Below is a small trained network, with its code and all its weights. Each question gives an input and a class and asks what happens when units are switched off, that is, made to give their printed mean instead of their output.

import numpy as np


def w(rows, s, z=0):
    codes = np.array(rows[::2]) - 128.0
    scale = np.full(codes.shape[1], s)
    scale[-1] = z or s
    return codes * scale


def f(y):
    return np.maximum(y, 0)


def log_softmax(a):
    a = a - a.max(-1, keepdims=True)
    return a - np.log(np.exp(a).sum(-1, keepdims=True))


def net(x, mask):
    res = np.array(x, float).reshape(1, 3) / 4 @ E
    y = f(res @ A[0][:, :-1].T + A[0][:, -1])
    res = res + np.where(mask, y, B[0][:, -1]) @ B[0][:, :-1]
    return log_softmax(res[-1] @ U[:, :-1].T + U[:, -1])


A, B = {}, {}
E = w([
[115,66,93,47,29,86,149,47,166],'x0',
[161,114,174,138,254,52,202,105,188],'x1',
[222,181,206,113,41,122,61,139,228],'x2',
],0.0078)
A[0] = w([
[150,97,182,133,202,47,201,105,149,116],'N1',
[57,92,70,127,159,146,165,131,61,128],'N2',
[112,48,111,39,78,83,144,37,152,123],'N3',
[126,109,116,112,134,142,145,119,113,250],'N4',
[140,102,177,139,214,26,219,85,172,104],'N5',
[128,194,161,197,175,178,121,196,95,107],'N6',
[90,95,106,60,85,98,167,60,146,103],'N7',
[134,183,158,200,176,180,115,176,97,109],'N8',
[168,112,172,145,224,29,211,122,186,110],'N9',
[108,155,137,170,160,142,119,188,129,153],'N10',
[104,63,98,76,80,89,157,41,158,106],'N11',
[87,153,89,139,56,217,44,149,59,130],'N12',
[27,69,36,161,183,126,193,121,22,100],'N13',
[114,80,82,81,90,96,154,63,156,106],'N14',
[138,71,73,63,88,91,140,69,151,112],'N15',
[254,220,251,106,50,124,20,156,248,110],'N16',
[59,132,45,110,55,243,51,179,45,106],'N17',
[150,163,159,200,187,155,108,211,83,109],'N18',
[123,179,161,194,172,155,101,178,99,110],'N19',
[127,185,155,188,179,177,135,201,93,113],'N20',
[89,135,60,107,50,217,21,149,59,100],'N21',
],0.0063,0.014)
B[0] = w([
[194,116,146,94,138,186,174,122,134,170],'N1',
[87,91,193,172,142,87,147,84,96,177],'N2',
[105,169,118,91,90,81,91,176,178,179],'N3',
[161,227,50,177,57,93,97,8,114,250],'N4',
[202,97,152,67,160,212,178,123,126,175],'N5',
[96,158,129,70,109,101,107,178,177,160],'N6',
[107,153,135,66,115,96,100,200,175,157],'N7',
[97,151,121,61,87,81,99,188,179,158],'N8',
[188,109,145,84,146,194,178,119,150,178],'N9',
[121,175,117,108,84,94,92,134,141,166],'N10',
[93,163,121,66,87,81,97,219,192,164],'N11',
[186,122,144,91,154,189,175,108,132,185],'N12',
[35,45,250,174,184,58,157,107,86,193],'N13',
[101,131,131,86,116,98,78,222,203,157],'N14',
[106,148,124,99,110,99,106,174,163,161],'N15',
[33,27,254,198,204,61,167,77,48,224],'N16',
[186,90,170,77,159,192,181,113,148,186],'N17',
[103,155,125,83,95,92,119,174,172,162],'N18',
[108,148,136,60,97,80,85,187,180,155],'N19',
[101,158,135,74,79,86,101,176,182,161],'N20',
[181,95,165,64,159,209,182,133,151,178],'N21',
],0.0076,0.014)
U = w([
[92,193,115,86,106,85,74,219,182,113],'0',
[46,48,174,187,148,85,143,101,74,106],'1',
[241,114,132,88,138,229,173,127,142,85],'2',
[173,251,63,201,95,111,86,46,102,255],'3',
[119,120,69,186,138,162,101,188,134,95],'4',
[132,102,81,167,140,159,107,219,103,87],'5',
],0.013,0.0082)

Each question gives the input, the list of numbers given to net, and the class t.
The units are the neurons (one row each of A and B). Each row of codes is followed by its name. A weight is (code - 128) times the scale printed after its matrix; where a second scale follows, it is the last column's (A, B and U).
mask holds one flag per neuron, in row order. A switched-off neuron (its flag False) gives its mean, the last column of its row in B, instead of its output. The means were averaged over made-up inputs and are rounded, as every weight is.
A unit's drop is (log p(t) with every unit on - log p(t) with that unit switched off) / (log p(t) with every unit on - log p(t) with every unit switched off).
k most important neurons: the k neurons with the biggest drops, biggest first
drop when u is switched off: that unit's drop, to one decimal
input [1,6,5], class 2: most important neuron : (N13)
input [-6,4,-6], class 0: 2 most important neurons : (N16 N20)
input [2,5,4], class 2: 2 most important neurons : (N13 N9)
input [0,-4,4], class 1: 4 most important neurons : (N16 N5 N9 N1)
input [6,-7,1], class 2: 2 most important neurons : (N21 N17)
input [3,4,0], class 2: 3 most important neurons : (N5 N9 N1)
input [6,8,5], class 2: 2 most important neurons : (N5 N9)
input [-4,-5,-1], class 2: 2 most important neurons : (N17 N12)
input [1,-5,7], class 1: drop when N16 is switched off : 1.4
input [-2,5,8], class 1: drop when N16 is switched off : 1.7
input [1,-7,8], class 1: drop when N16 is switched off : 2.0
